Below is a small trained network, with its code and all its weights. Each question gives an input and a class and asks what happens when units are switched off, that is, made to give their printed mean instead of their output.

import numpy as np


def w(rows, s, z=0):
    codes = np.array(rows[::2]) - 128.0
    scale = np.full(codes.shape[1], s)
    scale[-1] = z or s
    return codes * scale


def norm(h):
    return h / np.sqrt((h * h).mean(-1, keepdims=True) + 1e-5)


def f(y):
    return np.maximum(y, 0)


def log_softmax(a):
    a = a - a.max(-1, keepdims=True)
    return a - np.log(np.exp(a).sum(-1, keepdims=True))


def net(x, mask):
    res = np.array(x, float).reshape(1, 5) / 4 @ E
    u = 0
    for l in range(3):
        y = f(norm(res) @ A[l][:, :-1].T + A[l][:, -1])
        res = res + np.where(mask[u : u + 9], y, B[l][:, -1]) @ B[l][:, :-1]
        u += 9
    return log_softmax(norm(res)[-1] @ U[:, :-1].T + U[:, -1])


A, B = {}, {}
E = w([
[147,181,151,99,6,203],'x0',
[140,94,188,148,138,146],'x1',
[164,172,117,137,185,195],'x2',
[177,93,121,61,139,125],'x3',
[171,82,81,175,101,149],'x4',
],0.017)
A[0] = w([
[149,117,136,37,160,123,127],'L0N1',
[123,47,100,157,59,87,92],'L0N2',
[215,49,86,74,110,141,150],'L0N3',
[119,165,1,105,120,107,24],'L0N4',
[102,135,102,251,91,141,202],'L0N5',
[60,179,146,178,140,119,99],'L0N6',
[131,96,94,158,183,101,2],'L0N7',
[162,63,218,171,141,161,38],'L0N8',
[195,144,89,178,172,190,83],'L0N9',
],0.037,0.006)
B[0] = w([
[161,192,122,190,182,106,197],'L0N1',
[8,183,108,97,127,127,241],'L0N2',
[214,140,15,131,141,124,244],'L0N3',
[123,67,159,196,26,79,198],'L0N4',
[219,130,12,128,137,125,254],'L0N5',
[170,175,126,178,177,99,198],'L0N6',
[155,49,105,107,142,165,210],'L0N7',
[131,76,149,193,27,70,204],'L0N8',
[1,165,104,173,123,181,209],'L0N9',
],0.045,0.02)
A[1] = w([
[147,125,160,96,133,141,4],'L1N1',
[65,164,129,73,151,30,105],'L1N2',
[132,123,140,112,135,147,33],'L1N3',
[135,116,150,96,128,160,28],'L1N4',
[151,146,171,109,148,112,46],'L1N5',
[207,212,155,56,7,218,244],'L1N6',
[125,169,240,147,216,41,79],'L1N7',
[139,3,138,100,202,135,64],'L1N8',
[94,113,80,85,159,17,97],'L1N9',
],0.031,0.0037)
B[1] = w([
[129,127,135,129,104,157,128],'L1N1',
[126,139,176,194,135,169,168],'L1N2',
[123,134,121,120,137,117,128],'L1N3',
[136,119,113,133,106,157,128],'L1N4',
[112,157,132,92,87,151,134],'L1N5',
[172,121,120,198,66,252,153],'L1N6',
[80,136,2,61,86,113,202],'L1N7',
[156,91,160,104,135,172,163],'L1N8',
[125,116,156,228,150,181,249],'L1N9',
],0.043,0.013)
A[2] = w([
[145,118,83,149,81,184,228],'L2N1',
[119,97,168,149,47,34,127],'L2N2',
[117,137,66,22,92,117,106],'L2N3',
[4,180,138,139,170,135,147],'L2N4',
[142,129,140,109,125,116,93],'L2N5',
[135,53,138,91,184,151,105],'L2N6',
[137,102,88,156,96,196,253],'L2N7',
[121,122,132,117,134,123,70],'L2N8',
[88,53,107,146,197,75,69],'L2N9',
],0.036,0.0065)
B[2] = w([
[123,119,199,84,164,121,254],'L2N1',
[115,40,131,104,80,101,154],'L2N2',
[96,76,126,66,94,173,150],'L2N3',
[72,57,175,171,219,150,158],'L2N4',
[123,121,143,150,128,148,128],'L2N5',
[151,115,158,59,134,137,139],'L2N6',
[127,139,207,53,157,93,253],'L2N7',
[122,138,130,128,113,129,128],'L2N8',
[144,252,147,124,30,189,154],'L2N9',
],0.038,0.036)
U = w([
[230,184,62,188,199,115,85],'0',
[25,142,174,171,181,161,216],'1',
[180,112,228,49,126,195,252],'2',
[128,66,164,170,2,57,54],'3',
[69,118,20,71,117,146,13],'4',
[125,87,131,126,180,100,239],'5',
],0.02,0.0029)

Each question gives the input, the list of numbers given to net, and the class t.
The units are the neurons (one row each of A and B). Each row of codes is followed by its name. A weight is (code - 128) times the scale printed after its matrix; where a second scale follows, it is the last column's (A, B and U).
mask holds one flag per neuron, layer by layer. A switched-off neuron (its flag False) gives its mean, the last column of its row in B, instead of its output. The means were averaged over made-up inputs and are rounded, as every weight is.
A unit's drop is (log p(t) with every unit on - log p(t) with that unit switched off) / (log p(t) with every unit on - log p(t) with every unit switched off).
The circuit of an input: a set's keep is (log p(t) with only the set's units on - log p(t) with every unit switched off) / (log p(t) with every unit on - log p(t) with every unit switched off). Starting from the 12 units with the biggest drops (on a tie, the unit counted first), units are removed one at a time, each time the one whose removal leaves the highest keep (on an exact tie, the one counted first), for as long as the keep stays at least 0.8.
circuit, biggest first: the units of the circuit, biggest drop first
top k neurons: the k neurons with the biggest drops, biggest first
k most important neurons of layer l: the k neurons of layer l with the biggest drops, biggest first
input [-6,-8,-6,-8,3], class 0: circuit, biggest first	L0N6
input [4,-1,-6,3,-6], class 1: top 2 neurons	L0N5, L1N2
input [-6,-6,0,8,-2], class 0: top 3 neurons	L0N1, L0N8, L0N3
input [-3,-2,-1,-3,7], class 4: circuit, biggest first	L0N5, L0N2
input [-6,-3,5,-6,8], class 4: top 3 neurons	L0N5, L0N9, L0N7
input [2,0,1,-2,5], class 4: top 2 neurons	L0N5, L0N9
input [8,2,-7,-7,0], class 2: top 4 neurons	L0N1, L0N9, L0N5, L0N3
input [7,-1,-1,-8,8], class 0: top 4 neurons	L0N5, L1N7, L0N7, L1N6
input [6,-5,8,5,-6], class 1: 3 most important neurons of layer 0	L0N5, L0N1, L0N3
input [-3,-6,-5,-4,2], class 3: top 3 neurons	L0N4, L0N9, L0N5
input [-7,-6,1,-5,2], class 2: top 2 neurons	L0N7, L0N8
input [0,5,3,5,6], class 4: circuit, biggest first	L0N3, L0N9
input [-2,0,6,0,-6], class 1: top 4 neurons	L0N5, L2N4, L0N3, L0N9
input [4,-8,-6,2,2], class 3: top 3 neurons	L0N4, L0N9, L2N2
input [-5,7,-2,7,-2], class 0: circuit, biggest first	L0N1
input [-4,-1,-6,-6,5], class 0: top 2 neurons	L0N5, L1N9
input [-7,1,6,4,1], class 2: top 3 neurons	L0N7, L0N2, L0N6
input [1,5,-2,-2,-6], class 4: 4 most important neurons of layer 0	L0N5, L0N3, L0N4, L0N2
input [-4,3,4,-5,-7], class 4: top 3 neurons	L1N7, L0N5, L0N3
input [-3,1,8,7,8], class 1: circuit, biggest first	L0N9
input [8,4,-4,-5,6], class 2: 2 most important neurons of layer 0	L0N5, L0N1
input [3,-8,-3,-4,-6], class 3: 2 most important neurons of layer 0	L0N4, L0N2
input [5,1,1,5,8], class 4: 2 most important neurons of layer 0	L0N3, L0N9
input [-3,4,-2,3,-6], class 4: 3 most important neurons of layer 0	L0N5, L0N3, L0N1
input [-8,5,6,2,-6], class 2: 2 most important neurons of layer 0	L0N2, L0N7
input [-1,-7,6,-5,-8], class 4: 4 most important neurons of layer 0	L0N5, L0N3, L0N2, L0N6
